Here is a tiny trained network, its code and every weight. The questions are about switching its units off for an input and a class, where a switched-off unit gives its printed mean instead of its output.

import numpy as np


def w(rows, s, z=0):
    codes = np.array(rows[::2]) - 128.0
    scale = np.full(codes.shape[1], s)
    scale[-1] = z or s
    return codes * scale


def f(y):
    return y / 2 * (1 + np.tanh(0.7978845608 * (y + 0.044715 * y**3)))


def log_softmax(a):
    a = a - a.max(-1, keepdims=True)
    return a - np.log(np.exp(a).sum(-1, keepdims=True))


def net(x, mask):
    res = np.array(x, float).reshape(1, 3) / 4 @ E
    y = f(res @ A[0][:, :-1].T + A[0][:, -1])
    res = res + np.where(mask, y, B[0][:, -1]) @ B[0][:, :-1]
    return log_softmax(res[-1] @ U[:, :-1].T + U[:, -1])


A, B = {}, {}
E = w([
[117,37,10,184,86,95,213,131],'x0',
[45,206,145,154,1,123,93,126],'x1',
[190,198,175,224,59,136,115,67],'x2',
],0.0097)
A[0] = w([
[145,121,84,181,115,131,154,112,107],'n0',
[123,145,139,98,77,118,115,162,139],'n1',
[169,118,155,153,157,134,146,117,125],'n2',
[136,29,34,188,109,119,180,138,135],'n3',
[174,190,163,158,112,128,110,129,177],'n4',
[165,136,127,198,94,115,126,114,169],'n5',
[146,75,90,117,161,128,142,146,175],'n6',
[98,35,97,91,195,110,149,122,106],'n7',
[5,184,140,82,46,124,106,127,150],'n8',
[156,110,139,80,212,121,133,138,154],'n9',
[127,141,172,141,171,104,131,112,2],'n10',
[142,104,103,72,166,151,163,135,152],'n11',
[62,149,137,64,128,120,119,136,162],'n12',
[140,163,135,187,64,110,132,100,111],'n13',
[143,79,114,168,99,125,136,106,146],'n14',
[197,167,86,87,126,102,101,112,71],'n15',
[152,119,146,115,102,138,145,156,131],'n16',
[136,109,114,97,161,147,104,100,98],'n17',
],0.016,0.0041)
B[0] = w([
[136,102,156,152,120,112,165,113,167],'n0',
[114,114,85,141,118,142,128,111,153],'n1',
[142,103,171,85,139,84,128,128,153],'n2',
[76,100,168,77,169,84,228,69,251],'n3',
[148,128,225,115,98,181,124,137,182],'n4',
[154,167,150,196,123,137,144,134,173],'n5',
[161,194,82,96,143,89,154,150,195],'n6',
[242,155,33,143,135,96,84,176,223],'n7',
[4,116,52,132,161,141,141,105,213],'n8',
[84,130,146,77,110,148,65,126,197],'n9',
[131,114,142,117,150,152,123,92,138],'n10',
[171,121,53,97,123,144,123,155,186],'n11',
[84,94,136,158,142,72,54,125,167],'n12',
[172,142,90,187,112,186,145,181,182],'n13',
[103,111,165,128,108,95,169,128,166],'n14',
[132,128,132,96,112,124,138,105,134],'n15',
[132,116,124,120,124,145,138,128,128],'n16',
[131,143,116,127,146,158,97,104,151],'n17',
],0.026,0.023)
U = w([
[171,145,249,38,122,139,21,117,102],'0',
[152,111,136,138,141,17,246,92,253],'1',
[191,169,76,42,164,44,69,194,116],'2',
[88,178,165,255,60,199,149,191,53],'3',
[26,112,78,148,146,114,58,156,169],'4',
[234,198,243,179,53,133,147,198,35],'5',
],0.0073,0.0031)

Each question gives the input, the list of numbers given to net, and the class t.
The units are the neurons (one row each of A and B). Each row of codes is followed by its name. A weight is (code - 128) times the scale printed after its matrix; where a second scale follows, it is the last column's (A, B and U).
mask holds one flag per neuron, in row order. A switched-off neuron (its flag False) gives its mean, the last column of its row in B, instead of its output. The means were averaged over made-up inputs and are rounded, as every weight is.
A unit's drop is (log p(t) with every unit on - log p(t) with that unit switched off) / (log p(t) with every unit on - log p(t) with every unit switched off).
The circuit of an input: a set's keep is (log p(t) with only the set's units on - log p(t) with every unit switched off) / (log p(t) with every unit on - log p(t) with every unit switched off). Starting from the 12 units with the biggest drops (on a tie, the unit counted first), units are removed one at a time, each time the one whose removal leaves the highest keep (on an exact tie, the one counted first), for as long as the keep stays at least 0.8.
units of the circuit, in order: the units of the circuit, biggest drop first
k most important neurons: the k neurons with the biggest drops, biggest first
drop when u is switched off: that unit's drop, to one decimal
input [2,6,-1], class 4: units of the circuit, in order : (n8)
input [1,2,-3], class 4: units of the circuit, in order : (n3, n7)
input [-3,-3,4], class 0: 2 most important neurons : (n7, n13)
input [8,-8,-4], class 2: 3 most important neurons : (n7, n11, n6)
input [-1,-1,3], class 5: units of the circuit, in order : (n8, n3)
input [1,1,2], class 3: 2 most important neurons : (n3, n7)
input [8,7,7], class 3: 2 most important neurons : (n13, n5)
input [0,-3,2], class 0: 4 most important neurons : (n3, n7, n8, n13)
input [-4,8,2], class 4: 2 most important neurons : (n8, n12)
input [2,-2,5], class 5: 2 most important neurons : (n8, n3)
input [-1,-2,3], class 5: 2 most important neurons : (n3, n8)
input [-1,-2,0], class 2: 3 most important neurons : (n3, n4, n8)
input [6,-4,-6], class 2: drop when n8 is switched off : 0.0
input [-8,1,8], class 5: units of the circuit, in order : (n4)
input [3,0,5], class 5: drop when n8 is switched off : 0.5
input [-4,-1,3], class 0: drop when n13 is switched off : 0.2
